Below is a small trained network, with its code and all its weights. Each question gives an input and a class and asks what happens when units are switched off, that is, made to give their printed mean instead of their output.

import numpy as np


def w(rows, s, z=0):
    codes = np.array(rows[::2]) - 128.0
    scale = np.full(codes.shape[1], s)
    scale[-1] = z or s
    return codes * scale


def norm(h):
    return h / np.sqrt((h * h).mean(-1, keepdims=True) + 1e-5)


def f(y):
    return np.maximum(y, 0)


def log_softmax(a):
    a = a - a.max(-1, keepdims=True)
    return a - np.log(np.exp(a).sum(-1, keepdims=True))


def net(x, mask):
    res = np.array(x, float).reshape(1, 7) / 4 @ E
    u = 0
    for l in range(2):
        y = f(norm(res) @ A[l][:, :-1].T + A[l][:, -1])
        res = res + np.where(mask[u : u + 4], y, B[l][:, -1]) @ B[l][:, :-1]
        u += 4
    return log_softmax(norm(res)[-1] @ U[:, :-1].T + U[:, -1])


A, B = {}, {}
E = w([
[129,130,126,128,127],'x0',
[130,129,123,126,129],'x1',
[127,128,126,127,129],'x2',
[81,88,101,169,156],'x3',
[34,196,254,114,154],'x4',
[127,83,180,167,45],'x5',
[94,115,107,84,89],'x6',
],0.0068)
A[0] = w([
[58,75,116,220,169,1],'L0N0',
[70,111,105,70,66,30],'L0N1',
[236,131,213,255,214,63],'L0N2',
[217,175,193,84,84,53],'L0N3',
],0.0078,0.0038)
B[0] = w([
[104,247,87,145,80,178],'L0N0',
[96,102,100,35,161,159],'L0N1',
[85,80,96,23,87,255],'L0N2',
[157,244,129,129,108,203],'L0N3',
],0.013,0.0037)
A[1] = w([
[127,159,98,95,254,4],'L1N0',
[64,175,78,223,132,156],'L1N1',
[95,137,229,142,187,125],'L1N2',
[99,104,138,76,102,163],'L1N3',
],0.013,0.0033)
B[1] = w([
[71,112,240,155,54,217],'L1N0',
[166,201,152,159,162,214],'L1N1',
[230,11,41,176,204,219],'L1N2',
[48,108,168,127,115,253],'L1N3',
],0.012,0.0053)
U = w([
[190,41,79,161,164,198],'0',
[19,96,129,85,110,3],'1',
[138,250,113,174,129,118],'2',
[80,112,158,176,96,176],'3',
],0.012,0.0032)

Each question gives the input, the list of numbers given to net, and the class t.
The units are the neurons (one row each of A and B). Each row of codes is followed by its name. A weight is (code - 128) times the scale printed after its matrix; where a second scale follows, it is the last column's (A, B and U).
mask holds one flag per neuron, layer by layer. A switched-off neuron (its flag False) gives its mean, the last column of its row in B, instead of its output. The means were averaged over made-up inputs and are rounded, as every weight is.
A unit's drop is (log p(t) with every unit on - log p(t) with that unit switched off) / (log p(t) with every unit on - log p(t) with every unit switched off).
The circuit of an input: a set's keep is (log p(t) with only the set's units on - log p(t) with every unit switched off) / (log p(t) with every unit on - log p(t) with every unit switched off). Starting from all 8 units, units are removed one at a time, each time the one whose removal leaves the highest keep (on an exact tie, the one counted first), for as long as the keep stays at least 0.8.
circuit, biggest first: the units of the circuit, biggest drop first
most important unit: the unit with the biggest drop
top k neurons: the k neurons with the biggest drops, biggest first
top k neurons in layer l: the k neurons of layer l with the biggest drops, biggest first
input [-1,-6,4,-2,4,4,1], class 0: circuit, biggest first : [L1N2 L0N2]
input [-2,4,3,8,4,3,-2], class 2: most important unit : L0N0
input [7,5,0,8,-7,-3,-3], class 2: circuit, biggest first : [L1N1 L1N2 L0N2]
input [-7,5,5,8,-7,-5,-4], class 2: circuit, biggest first : [L1N1 L1N2 L0N2]
input [8,-4,-2,0,2,-5,2], class 3: top 2 neurons : [L1N0 L0N2]
input [-8,-4,-5,5,-3,-3,-2], class 2: circuit, biggest first : [L0N0 L1N1]
input [-8,-4,7,-3,-6,-7,-2], class 3: top 3 neurons : [L1N0 L1N2 L0N2]
input [-4,7,-7,-8,-5,-2,-6], class 2: top 2 neurons : [L0N3 L1N2]
input [-8,2,-2,0,8,-4,4], class 0: top 2 neurons : [L1N2 L0N2]
input [5,1,8,8,0,-7,-6], class 2: top 2 neurons in layer 0 : [L0N0 L0N1]
input [-5,-2,2,-6,-4,3,4], class 2: top 3 neurons : [L0N3 L0N2 L1N2]
input [5,-6,-8,7,8,5,6], class 0: top 2 neurons in layer 1 : [L1N2 L1N0]
input [6,-7,-7,6,6,4,2], class 0: top 2 neurons in layer 0 : [L0N2 L0N3]
input [0,-4,5,-2,3,-8,-5], class 3: circuit, biggest first : [L1N0]
input [1,-4,-7,4,2,-8,-5], class 3: top 2 neurons : [L1N0 L0N1]
input [-1,2,-4,-2,-6,-8,-5], class 3: top 2 neurons : [L1N0 L1N2]
input [-4,-3,0,8,7,2,-1], class 2: top 2 neurons : [L0N0 L1N1]
input [4,7,-7,7,2,-8,6], class 3: top 3 neurons : [L1N0 L0N2 L0N3]
input [0,-4,2,-5,3,-5,-6], class 1: top 2 neurons in layer 0 : [L0N2 L0N0]
input [-8,7,4,-8,0,7,1], class 2: circuit, biggest first : [L0N3]
input [4,0,4,6,-1,-8,-3], class 3: top 2 neurons : [L1N0 L0N3]
input [8,-5,4,-8,4,6,4], class 2: top 3 neurons : [L0N3 L0N2 L1N0]
input [4,0,3,8,1,4,-2], class 2: top 2 neurons : [L0N0 L1N1]
input [0,-4,-2,-6,7,-3,4], class 0: top 2 neurons in layer 0 : [L0N2 L0N0]
input [-8,-6,3,-5,5,-4,-3], class 0: top 2 neurons : [L1N2 L0N0]
